Below are the code and all the weights of a small trained network. Each question names an input and a target symbol and asks about switching units off, where a switched-off unit gives its printed mean instead of its output.

import numpy as np


def w(rows, s, z=0):
    codes = np.array(rows[::2]) - 128.0
    scale = np.full(codes.shape[1], s)
    scale[-1] = z or s
    return codes * scale


def f(y):
    return y / 2 * (1 + np.tanh(0.7978845608 * (y + 0.044715 * y**3)))


def softmax(a):
    e = np.exp(a - a.max(-1, keepdims=True))
    return e / e.sum(-1, keepdims=True)


def log_softmax(a):
    a = a - a.max(-1, keepdims=True)
    return a - np.log(np.exp(a).sum(-1, keepdims=True))


def net(x, mask):
    ids = ['βελμπστψω'.index(c) for c in x.split()]
    T = len(ids)
    res = E[ids] + P[:T]
    q, k, v = (res @ M[0].T for M in (Q, K, V))
    z = softmax(np.where(np.tri(T) > 0, q @ k.T / 4**0.5, -1e9)) @ v
    res = res + np.where(mask[0], z, O[0][:, -1]) @ O[0][:, :-1]
    y = f(res @ A[0][:, :-1].T + A[0][:, -1])
    res = res + np.where(mask[1:9], y, B[0][:, -1]) @ B[0][:, :-1]
    return log_softmax(res[-1] @ U[:, :-1].T + U[:, -1])


Q, K, V, O, A, B = {}, {}, {}, {}, {}, {}
E = w([
[104,180,174,95,107,73,211],'β',
[165,144,255,7,100,200,27],'ε',
[59,130,180,31,38,157,100],'λ',
[145,151,72,173,141,127,2],'μ',
[142,126,167,122,75,37,92],'π',
[73,147,192,99,119,125,92],'σ',
[78,174,132,228,81,120,164],'τ',
[107,156,199,140,19,211,53],'ψ',
[191,168,114,208,206,45,133],'ω',
],0.015)
P = w([
[2,193,165,154,180,141,90],'0',
[154,120,152,88,117,106,118],'1',
[153,135,144,129,120,104,137],'2',
[163,138,153,138,116,125,131],'3',
[160,154,145,150,110,122,153],'4',
[185,165,153,149,99,118,157],'5',
[160,159,151,176,111,120,152],'6',
],0.0088)
Q[0] = w([
[137,196,203,150,87,84,81],'h1',
[187,127,58,218,196,138,56],'h1',
[129,244,241,116,5,109,177],'h1',
[104,53,170,85,146,127,254],'h1',
],0.0093)
K[0] = w([
[103,200,148,152,179,145,117],'h1',
[214,158,115,127,142,170,184],'h1',
[2,198,158,131,196,81,68],'h1',
[103,42,70,91,120,57,81],'h1',
],0.014)
V[0] = w([
[93,131,80,184,11,150,163],'h1',
[96,103,115,66,177,95,228],'h1',
[95,171,132,155,204,183,129],'h1',
[93,97,178,47,50,183,97],'h1',
],0.011)
O[0] = w([
[62,100,27,27,58,77,163,140],'h1',
[135,255,147,167,65,21,3,2],'h1',
[162,227,73,61,250,175,152,199],'h1',
[167,166,104,176,32,253,184,208],'h1',
],0.0088,0.0062)
A[0] = w([
[63,149,50,108,39,165,121,158],'n1',
[146,106,104,152,71,184,157,5],'n2',
[166,16,129,103,168,166,204,143],'n3',
[73,169,127,106,138,108,161,90],'n4',
[62,88,254,169,74,100,167,162],'n5',
[124,97,115,113,101,174,191,3],'n6',
[104,116,149,84,129,193,16,139],'n7',
[209,124,198,104,138,105,76,150],'n8',
],0.008,0.0063)
B[0] = w([
[175,136,113,104,138,76,138,211],'n1',
[254,57,151,96,70,43,94,192],'n2',
[30,161,103,214,145,134,27,255],'n3',
[196,45,119,133,115,88,16,146],'n4',
[124,44,101,146,86,118,182,219],'n5',
[187,89,124,146,73,61,32,185],'n6',
[125,132,140,136,161,18,172,148],'n7',
[88,106,115,138,80,151,175,173],'n8',
],0.0081,0.009)
U = w([
[56,241,143,160,79,49,84,102],'β',
[168,121,162,147,171,153,86,78],'ε',
[173,145,108,105,125,99,158,42],'λ',
[65,133,102,150,167,170,64,115],'μ',
[30,64,173,147,79,118,193,211],'π',
[143,206,102,90,161,208,179,212],'σ',
[104,144,3,59,157,111,156,169],'τ',
[108,110,84,147,119,101,56,2],'ψ',
[158,96,183,153,205,43,126,45],'ω',
],0.0055,0.0042)

Each question gives the input, a string of symbols that net reads in full, and the target symbol t.
The units are the heads (4 rows each of Q, K, V and O) and the neurons (one row each of A and B). Each row of codes is followed by its name. A weight is (code - 128) times the scale printed after its matrix; where a second scale follows, it is the last column's (O, A, B and U).
mask holds one flag per unit, heads first, then neurons. A switched-off unit (its flag False) gives its mean, the last column of its rows in O or B, instead of its output. The means were averaged over made-up inputs and are rounded, as every weight is.
A unit's drop is (log p(t) with every unit on - log p(t) with that unit switched off) / (log p(t) with every unit on - log p(t) with every unit switched off).
The circuit of an input: a set's keep is (log p(t) with only the set's units on - log p(t) with every unit switched off) / (log p(t) with every unit on - log p(t) with every unit switched off). Starting from all 9 units, units are removed one at a time, each time the one whose removal leaves the highest keep (on an exact tie, the one counted first), for as long as the keep stays at least 0.8.
circuit, biggest first: the units of the circuit, biggest drop first
top k neurons: the k neurons with the biggest drops, biggest first
drop of u: that unit's drop, to one decimal
input τ ψ π σ μ, target ψ: top 2 neurons	[n3; n6]
input μ μ π π ψ ε, target μ: circuit, biggest first	[n3; h1]
input ε β ψ, target ε: circuit, biggest first	[h1; n2]
input π λ π π π μ, target μ: circuit, biggest first	[h1; n3; n2]
input ψ τ σ λ ψ σ, target ψ: top 3 neurons	[n3; n6; n2]
input λ τ μ μ ψ, target λ: circuit, biggest first	[h1; n2; n1]
input σ τ λ ε, target σ: circuit, biggest first	[h1; n6]
input ε μ β β, target ε: circuit, biggest first	[h1; n2; n6]
input λ ψ π σ τ τ, target λ: top neuron	[n2]
input ε π ε τ π π τ, target ε: top 2 neurons	[n2; n6]
input β β μ, target β: drop of h1	1.1
input ψ ε π ψ π, target ψ: drop of n7	0.0
input τ β π β π μ, target β: drop of h1	1.2
input σ π π λ, target σ: drop of h1	0.9
